[  40   49  147    3   39  128  279    0  -46   -3  304 -155   90  -76
  117  -91   -1 -144  132 -167  -40 -141  186  104  -86   86 -134  180
   64  103  -16 -133 -101   71  -15 -120  -68   83] => q_108
[ 171  -29  -99  315  161  118    7 -216  192  -49 -241 -191 -230   66
  153  153 -114  233   64  300 -119  -24 -100 -279   -5   60  208  -93
 -284 -232  258  152    9  138   56  -84  101   99] => q_689
[-101 -100  -10  233  154  -37  -15  403  -37   10   71 -187  203 -236
 -174 -115  145 -573  -54 -305  134   66   91  252  128   63 -206 -201
  202  -70   49  -51  -27 -214  -53   57    2  -60] => q_590
[ 144  -30 -150 -190   39  229 -100  -71 -179  -73 -178 -127 -114  126
 -147   92   21   -5  132  196  122   53 -117 -113   58 -108  -14 -226
  -45 -150  -86   79   75 -137   23  196  -75  -34] => q_273
[ -97   57  152  -52   47 -146  158  350  -94  -53  263 -203  196 -183
  -67  -57  278 -446    3 -325   82   17  221  263  -45  203 -267  220
  232  264   43 -220 -186  -29 -110  -19  -73 -168] => q_273
[ 218   66  -73 -149  150   36 -142  -69 -227  -38 -149  -61  -53   75
  -65  162  150    2  114   80   70   16 -102  -13   -9  -80  -40   21
   34  -17 -151   -1    3  -19   39   65  -62 -188] => q_108
[ 152  -12  -57 -327   10  133 -142  -21 -211  -51 -107    7 -144  165
 -139  115   96    0  102  145  114   41  -85 -122    8  -32 -115  -83
   -2   20 -172   81   62  -82   21  139 -106  -80] => q_869
[ -38  -35   71   -3  249  -29  -47  198 -112   29  185  -37   73 -107
  -24  -54  101 -374  -36 -205   -9  -63  100  148   51   71 -241  -88
  143  109    5  -16  -61 -170  -13  -55  -96  -20] => q_749
[ 135   79  237 -189 -243  242  363 -114  -50  -64  252 -248    0   27
   77  -41   19 -115  233  -60   22 -144   77  -72  -98  118  -47  227
  -24  144  -59 -298 -114  119  -49   -3 -139   30] => q_422
[  80   66  139  186  116  -83   52  -25  162  -61  -12 -150 -151   19
  175  131   -6   38   34    2 -142  -51   42 -180  -72  248   54  186
 -129   99  159  -54 -162  172   22 -184   -2  -23] => q_152
[  55   72  351  598 -200   25  419  -22  236  145  323 -314  289 -287
  323  -32   97 -327  145 -230 -105 -203 -155   37  -78  243  146  109
  -84   19   95 -516 -203  201  -55  -70  -20  -16] => q_903
[  43   26  255  520 -279   69  613 -245  465   -3  215 -318  153 -161
  303  -34 -112  161   49  -27 -121 -218   54 -102 -179  195  197  276
 -245  -53  309 -330 -139  383  -80 -165  125  170] => q_643
[  69  -54  -51  352  205   43  -13  -32  159   37 -222 -178  -80  -22
   78   79  -94  -22    4   66  -61  -24  -89 -140   83  102  113 -142
 -159 -200  158  127  -15  -10   32  -98   49   93] => q_2
[  74  -13 -126 -349  182   67  -39  -46 -233 -141   82   19 -142  102
 -113   46   30  128   57  133  -27  -40  144   14  -57  -94 -184   82
   67   70 -138  179   34  -11   32  -29  -65   31] => q_643
[ 250   45  -18   -5  -18  170  102 -197  -92 -106  -44 -316  -50   -5
   11   86   28   92  270  152    8  -15    8 -105  -91  -83   83   80
  -18  -89  -28  -79  -31  158   24  -10  -23  -39] => q_422
[ 288  120  111  189 -128  151  315 -349  152  -66    4 -333  -81   10
  236  138  -22  263  258  194 -104 -130  -66 -226 -179   83  240  310
 -177  -22  139 -240 -123  383   27 -112   -2  -37] => q_689
[  58   32   42   49  212 -122 -191  209 -191   77  -24  -62  123 -112
  -79  134  242 -363   55 -142   64   32  -66  117   42   79 -138  -18
  164  118 -134 -132  -78 -115    2   44  -82 -282] => q_813
[ 230  -16 -291 -319  174  171 -217 -121 -314  -86 -251  -81 -104  123
 -243  119   52  107  148  228  107  112  -86   -1   36 -295  -61 -118
   59 -151 -196  223  132  -83   59  119  -59  -73] => q_2
[ 109  -25 -172 -418  185  117 -413   59 -327  -48 -325   91 -188  235
 -252  150  126 -100  -36  157  183  138 -138  -66  152 -131 -187 -264
   11  -41 -221  205  115 -279   61  219  -87 -184] => q_108
[ 214  101  103  215   72  -93  -78 -151  125  -30 -243 -184  -96    9
  192  217  106  -14  113   73  -20   13 -153 -212   15  214  192  216
 -119   27   85 -173 -149  190   33  -73   -9 -216] => q_590
[ 392  144  -88 -441  -71  220  174 -538  -48 -246 -109 -169 -337  313
  115  203  -81  682  242  448  -82  -60   62 -292 -246 -128  163  445
 -185   69  -39   37 -109  373   68  -83  -40  -15] => q_903
[ 193  -80 -315 -290  176  187 -358 -197 -214 -143 -474   41 -298  301
 -236  208  -25  245   32  408  101  103 -196 -214  128 -181   18 -268
 -107 -169 -147  319  160 -140   80  180    2  -39] => q_643
[ 395  128 -138  -86   53   35  -63 -533  133 -209 -475 -129 -407  342
  153  385  -63  670  164  484  -65    0 -104 -445 -148   29  382  317
 -282  -20   77  123  -86  351   79  -87   37 -110] => q_842
[ 259  -17 -132   38   26  347  219 -179 -182  -63   96 -348   80  -82
  -61  -56  -54    5  339   80   45  -96   23   70  -66 -243    4 -100
   54 -215  -57  -53   23   32    5   55  -49   82] => q_749
[ 355    3 -291  -29   84  259  -67 -376  -92  -99 -373 -247 -179  132
  -56  199  -82  363  238  429   26   67 -172 -221  -34 -272  196 -102
 -159 -296  -53  214  117  122   87   57   35   22] => q_2
[ 122   83   46 -223   25   37   96 -132   -3 -120  121  -73 -197  108
  112   84    9  215   50  111  -89  -84  104 -131 -146   57  -21  261
  -89  125  -18   27  -96  139    1 -103  -72   18] => q_903
[ 146   30  142  111 -150  198  132 -114  109   -3  -13 -249  -41    1
   70   34   18 -129  189   32   12  -53  -87 -192   -7  182   79   15
 -120  -17   76 -169  -79   80   -3   33  -45  -21] => q_869
[  15   23  191   47  -53   -2  130  210 -213  102  429 -196  355 -308
  -66 -114  298 -601  186 -333   67  -66    7  283  -62   58 -247   28
  301  118 -176 -327  -75  -45  -46   70 -157 -151] => q_869
[ 299   75   50  315 -111  283  377 -328   59  -30   16 -418   50  -78
  209   60  -91  143  313  121  -28 -144  -61 -121 -123  -30  224   80
 -141 -206   75 -196  -53  254   12  -23   27   52] => q_108
[  45  -22   65  418   67   87  167  -47  183   65  -16 -289   23 -128
  136  -16 -100 -109   63  -39  -80  -88  -43 -106   32  117   82  -90
 -131 -178  185  -20  -47   51    8 -103   32  123] => q_2
[  77  -23  -37  253   66   71  176   20  125 -146 -109 -316  -19  -70
   -5   47  -60   -2   33   33  -11   59   94  -34  -51   84  114   39
  -61 -108  236    3  -88   93  -14  -41   88   14] => q_152
[  87   56  301  159 -213  156  252  -27   94   17  174 -304   88  -84
  124  -37   39 -288  170 -151   20 -125   -6 -109   -7  231   13   56
  -79   55   46 -360 -131   61  -47   -8  -82   -2] => q_422
[ -21  -49  -26   70  188  -65  -37  307  -88  -64   24 -203  133 -148
 -166  -21  149 -377  -71 -198  133   98  131  210   61   53 -168 -118
  183    3   12   15  -50 -169  -63   75    1 -113] => q_903
[ 408   88 -153 -305   12  155   13 -491  -60 -193 -273  -85 -293  276
   64  236  -34  506  242  439   -8   19  -58 -286 -128 -121  181  297
 -166  -42  -31   67  -13  276   64  -41  -13  -51] => q_590
[ 137 -101 -259  -33  124  232  100 -110  -35 -183 -147 -255  -93   14
 -180    6 -105  186   95  248   54   60  162   -4  -22 -186    9  -82
  -29 -219  105  251   95   44    6   43  117  122] => q_643
[ 396  108 -106   34   -5  179   85 -488   87 -160 -294 -241 -286  210
  154  262 -121  564  227  444  -83  -25 -119 -362 -153  -64  360  161
 -278 -153  104   39  -44  297   66  -20   35  -31] => q_903
[  29   15  -58 -120  178  -95  -51  141  -54 -190  -95 -119  -65   25
 -115   99  112  -35  -73  -24   48  124  171   62  -37   90 -116  135
   62  111   62   62  -94    9  -26  -33   12 -118] => q_152
[-119   67  209  131   62 -172  130  371   10  -31  194 -168  196 -183
    1  -22  265 -463 -123 -395   66  -25  168  231  -43  300 -224  196
  170  263   72 -257 -211  -28  -96  -74  -62 -201] => q_108
[ 138   54    5  101   75  -61  101  -81  212 -183 -228 -170 -169   79
   89  166   13  154  -15   95   -4   47  102 -159  -72  223  137  270
 -114   64  236  -20 -136  196  -30 -134   55  -68] => q_590
[ 215 -130 -320   -9  127  220 -258 -170 -131 -104 -436  -85 -219  228
 -220  118 -119  163   75  321  143  101 -262 -222  167 -191  128 -481
 -126 -369  -50  257  166 -166   77  202   31   17] => q_842
[  36  -21    6 -113  148  103  111   84 -146  -51  230 -118   -3  -47
  -28  -42   49 -116   84  -48  -41  -53  136  112  -55   -6 -198   82
   79   26  -29   -7  -30   10    6  -58  -77   35] => q_689
[ 247    9  -32  118  -81  328  335 -174 -139  -38  245 -412  170 -182
   -7  -60  -19  -51  381   43   23  -99   57   63 -118 -160    4   19
   57 -150  -16 -177   -1  125  -13   12  -22   61] => q_813
[ 170  -37  -83  287  156  162  -13 -213  157  -53 -210 -245 -233   59
  149  116 -175  258   84  285 -124   -6  -89 -281  -16   15  224 -110
 -281 -268  205  160   -7  112   72  -68   80  123] => q_903
[  15    8  -59 -152  231 -143 -148  273 -136 -134 -115  -78  -34   -7
 -179  140  205 -182 -117  -79   87  128  148   63  -16  144 -193  112
  150  215   55   44 -117  -94  -45  -37   -8 -239] => q_813
[ 154  -66 -107  223  -42  295  386 -131  127 -103   23 -406   18  -86
   -8  -52 -156  127  147  117   11  -43  118  -11 -107  -91   94  -46
  -97 -257  202   31   31  146  -23  -12  108  207] => q_689
[ 131  -80 -155   51  112  246  111 -173  -56  -14   -1 -195  -23  -10
  -32  -32 -127  114  118  161    4  -39   -5  -23    7 -206  -39 -224
  -77 -299  -11  169  135   -1   21    7   -2  219] => q_2
[ 191   64   16   -6  -14   22 -201 -194  140  -38 -478  -55 -280  245
   53  301   20  132  -35  265   23   44 -268 -435   78  186  198  -39
 -280   -2   61   34  -34   27   47   24  -24 -143] => q_2
[  22 -112   32  507  -32  311  457   71   70   25  290 -510  318 -349
  -32 -291 -114 -377  166 -168   63 -124  149  266  -29 -125  -17 -287
  157 -269  158 -125   28  -32  -85   57   35  256] => q_749
[-166  -38   58  -96  133  -15   86  458 -258  -67  330 -218  289 -240
 -259 -169  234 -576   -4 -413  118    4  288  429   21   62 -411   52
  376  189 -119 -125  -90 -163  -86   50  -77  -88] => q_643
[ -32   60  283  559 -160  -94  373  -33  472    2   36 -310   68 -172
  294   53   -9  -12  -33 -129 -115 -161   56 -161 -100  406  176  305
 -201   83  314 -317 -263  304  -70 -202  100  -26] => q_643
[-103   23  329  168  -62   83  390  226  -20   41  616 -269  300 -307
  102 -256  117 -509  103 -464  -40 -225  203  244  -65  172 -276  152
  193  183   45 -392 -184   10 -102 -123 -138   65] => q_749
[   8  -41  123  309   56   33 -149  136   98  138 -148 -118   55  -84
  -24   46   76 -401   40 -129   63   21 -207  -75  152  192   45 -253
  -30 -100   25  -99   -1 -156   15  110  -37  -97] => q_869
[  33  -59  -27  368  175 -133  -61  163  173  -56 -244 -187   11  -84
  -19   90   63 -200 -118  -77   68   79  -19  -13   80  175   37  -81
  -26  -96  195   -4  -79  -39  -22  -24   86  -98] => q_590
[  -2  -34   12  111  135   46  140  164   -6  -68   89 -245  128 -157
  -73  -83   49 -254  -26 -170   77   -6  171  193  -17   30 -108   -8
  128   12  122  -35  -57  -75  -77   -2  -10    8] => q_749
[  45  -20   -9   -4   90  203  232  -46  -87  -42  243 -215   19  -61
   41  -90  -75  -10  167  -17  -79  -88  154   94  -84  -28 -107   74
   20  -53   43  -15  -18   90   21  -82  -46  150] => q_689
[   0    4  106  258   37   75  257   12   75   46  210 -258   68 -138
  158  -59  -12 -144  144  -84  -93 -142   36    9  -41  116  -16   33
  -30  -50  123 -143 -125   72   -8 -106  -32   93] => q_273
[ 184   18  129  490  -94   52  308 -238  512 -115 -288 -341 -181   24
  283  130 -178  223   13  119  -99  -77   -2 -368  -29  343  355  231
 -341 -123  457 -146 -221  303  -20 -197  159   46] => q_590
[  44   48  164  -71   20    9  206   -9    4  -17  288 -107   19  -64
  117  -22   79  -85  137  -98  -86 -118  186   14 -130  176 -123  282
   47  174   30 -112 -138  145   -7 -147  -83   15] => q_869
[  53  -10   74  101  -37   40  286   33   62  -73  152 -218  122 -123
  -12  -49   40 -118   84 -109   13  -24  182   83 -110  138  -39  150
   78   35  155 -125 -104   95  -56  -67    9   -1] => q_869
[ 103  111  296  204 -177   23  408   24   -5   29  465 -310  299 -265
  125  -81  160 -369  248 -297  -16 -164   44  155 -138  151  -66  237
  116  132  -41 -478 -177  170  -75  -44 -115  -68] => q_152
[ -35 -148   26  372   61  308  299  118  -44   67  361 -292  254 -300
   32 -283  -88 -424  182 -214  -21 -141  136  257   87  -80 -154 -244
   86 -267   80 -106   30  -94   -9   -6   -1  270] => q_590
[ -31  -77 -142 -177  299   69  -95  282 -348  -10  205  -17   90  -69
 -237  -51  131 -316   68 -140   64   12  137  253   28 -100 -360 -165
  221   36 -137  119   51 -246  -10   31  -92    2] => q_813
[ 139  162  157 -298  -36  -29  182 -115  -18 -232  215 -112 -195  127
  163  124   84  178  107   40 -140  -84  204 -150 -222  210  -88  557
  -33  364    8 -102 -246  293  -23 -229  -92  -49] => q_152
[ 364   53 -130   26 -110  368  358 -467  -49  -98    1 -386    1   -5
   68   45 -106  289  363  264   17 -102  -43 -100 -122 -231  165   57
 -112 -251  -22  -29   63  226    5   16  -19  136] => q_2
[ 129   65  -93  -59  150 -123  -91  -51   92 -145 -371  -89 -197  124
  -14  252   67  160  -98  127   23   99   24 -183  -29  176   81  181
 -117   80  156  119 -101   68   -9  -90   19 -174] => q_2
[ 121  -15  -99  101   41   47   94 -134  132 -150 -221 -192 -113   45
  -18  126  -41  251   -3  183   10   -1   39 -134  -79   53  139  131
 -136  -82  150   83  -28  136  -20  -26   88    9] => q_643
[  30  -18 -195 -282  163   -7  -96  141 -216 -115  -68 -104  -32    8
 -206   40  130  -24  -30   59  129  129  111  123  -36 -146 -192  -36
  135  -18  -74  175   21 -109  -42  107  -11  -77] => q_273
[  72  -69 -127 -134  168  163 -272  135 -243  -13 -157  -64  -47   71
 -225   50   59 -231   35   33  151   93 -127   21  166 -112 -105 -370
   39 -147 -179  115  107 -292   33  241  -84  -80] => q_903
[ -65 -243 -344 -107  347  174  -56  305 -289  -44   -9  -49  189  -84
 -436 -105   62 -298  -69  -30  229  157  138  408  161 -345 -298 -526
  239 -294   -6  273  277 -351    5  201   32   88] => q_689
[ 318   67   -4    7 -163  345  381 -389  -13 -124  111 -346  -30   14
  112   -3  -91  229  363  179  -12 -130   23 -117 -154 -137  136  201
  -69 -138    1 -166  -22  277   14  -18  -33  117] => q_590
[ 100   30   82 -182  -47  255   47   47 -213  -51  107 -167   33   31
  -69   -9  113 -268  130  -49  122  -35   -5   35   13   15 -161  -25
   48   51 -158 -127   -4  -93  -18  122 -136  -51] => q_108
[ 175  -57 -168  -70   39  385  318 -242 -117  -76  119 -250  -31    4
  -12 -100 -215  174  251  173  -43 -105  145   21  -52 -212    2  -61
  -53 -228   45  161   97   65   28  -37  -14  310] => q_2
[  45   68  308  197 -124   49  130   96  120   34  153 -257   88  -97
  113  -15  126 -419   57 -193   38 -114  -64  -71    9  298  -36   31
  -39  167   77 -349 -170    3  -69    0 -117  -86] => q_749
[-244  -52  253  190   18   98  -20  558 -148  217  393 -247  383 -342
  -64 -282  146 -899   64 -611  106  -66   92  391  207   93 -342 -160
  269   70 -210 -230 -104 -325  -51  124 -116  -20] => q_903
[ 129    0   98  230 -100  273  466  -50 -100   46  417 -363  313 -274
   49 -170   22 -301  325 -194   -4 -183   49  245  -59  -69  -52   32
  123 -109    4 -319  -29   83  -28   22  -59   78] => q_689
[  51   72   93 -123  175  -77  -20   74  -73  -71  102  -84  -78    7
   67  110  126  -67   41  -47  -61  -15  153  -40  -88  220 -165  280
   25  275    9  -57 -167   74   -4 -179  -70 -107] => q_813
[ 145  -18  -58  -75  105  185  172 -170  -58  -85   86 -138  -85   53
   67   13 -106  151  163  128  -59  -69  127  -56  -68  -16   12   59
  -78  -77   54   64  -32   66   28  -69  -35  118] => q_903
[ 120  -63 -174 -259  193  192  -43  -93 -218  -70   20  -40 -130   82
 -116  -19  -35  117  166  148  -18   -2  124   -3  -31 -147 -143  -39
   47  -83  -42  237   68  -32   71  -14  -37  104] => q_869
[ 228  -85 -147  -17  -25  412   68 -236  -54  -70 -200 -172 -162  135
  -56   64 -162  156  168  322   54  -12 -126 -206   57 -158  121 -248
 -181 -301   17  112  148  -38   54  144   15  127] => q_689
[ 120  -59  -38  280   51  273  291 -142   79  -27  148 -297    5 -118
  100  -64 -171   51  186   87  -96 -120   89  -48  -72  -17   57  -56
 -106 -183  173   11  -12   88    1 -111   54  229] => q_813
[ -43  -48  -44 -197  186  207   72  225 -350   -2  342 -106  153 -126
 -152 -169   73 -393  120 -215   51  -39  225  320    0 -144 -371  -85
  259   12 -186   52   29 -201    7   29 -114   56] => q_108
[ 177 -102 -289  277  108  221 -289 -126  -16  -84 -608 -163 -255  170
  -77  173 -140  288   58  356   68  116 -308 -375  122  -82  257 -458
 -262 -443   81  198   78  -70   56  126   98   14] => q_422
[ 339   99  -98 -134   54  158   75 -324  -87 -132 -124 -234 -169  136
   39  190   -9  301  285  276  -38   -5  -40 -146 -136  -95  160  195
  -98  -48  -42   -6  -60  214   60   -2  -43  -94] => q_903
[ 249   33  -45 -376  -97  319   89 -284 -134 -123  -80  -91 -203  221
  -39  105  -27  220  232  266   39  -29   -5 -202  -79  -50   26  103
  -96    7  -78   44   31   83   34   90  -88   27] => q_869
[  42  -39   50   50   53  128  -61  147  -88   43  -10 -104   66  -43
  -92   34  114 -368   39 -104  100   -4 -124   40  119   69 -102 -213
   22  -44  -80 -120   29 -170   -6  140  -82  -86] => q_689
[  44  -14   56  -61  193  -55  -48  120  -73  -15   92  -41  -47  -26
  -12   32  119 -164   54  -72  -43  -19  106    7  -26  159 -164   96
   74  116   30   28  -89   -5   14 -101  -61  -54] => q_869
[  24  -62  -91  112  188  -42  -72  137    2  -76 -177 -109    3  -45
 -108   57   88 -103  -37  -19   67  104   76   45   27   91  -34  -32
   68  -44  134  107  -37  -55  -16    4   53  -85] => q_869
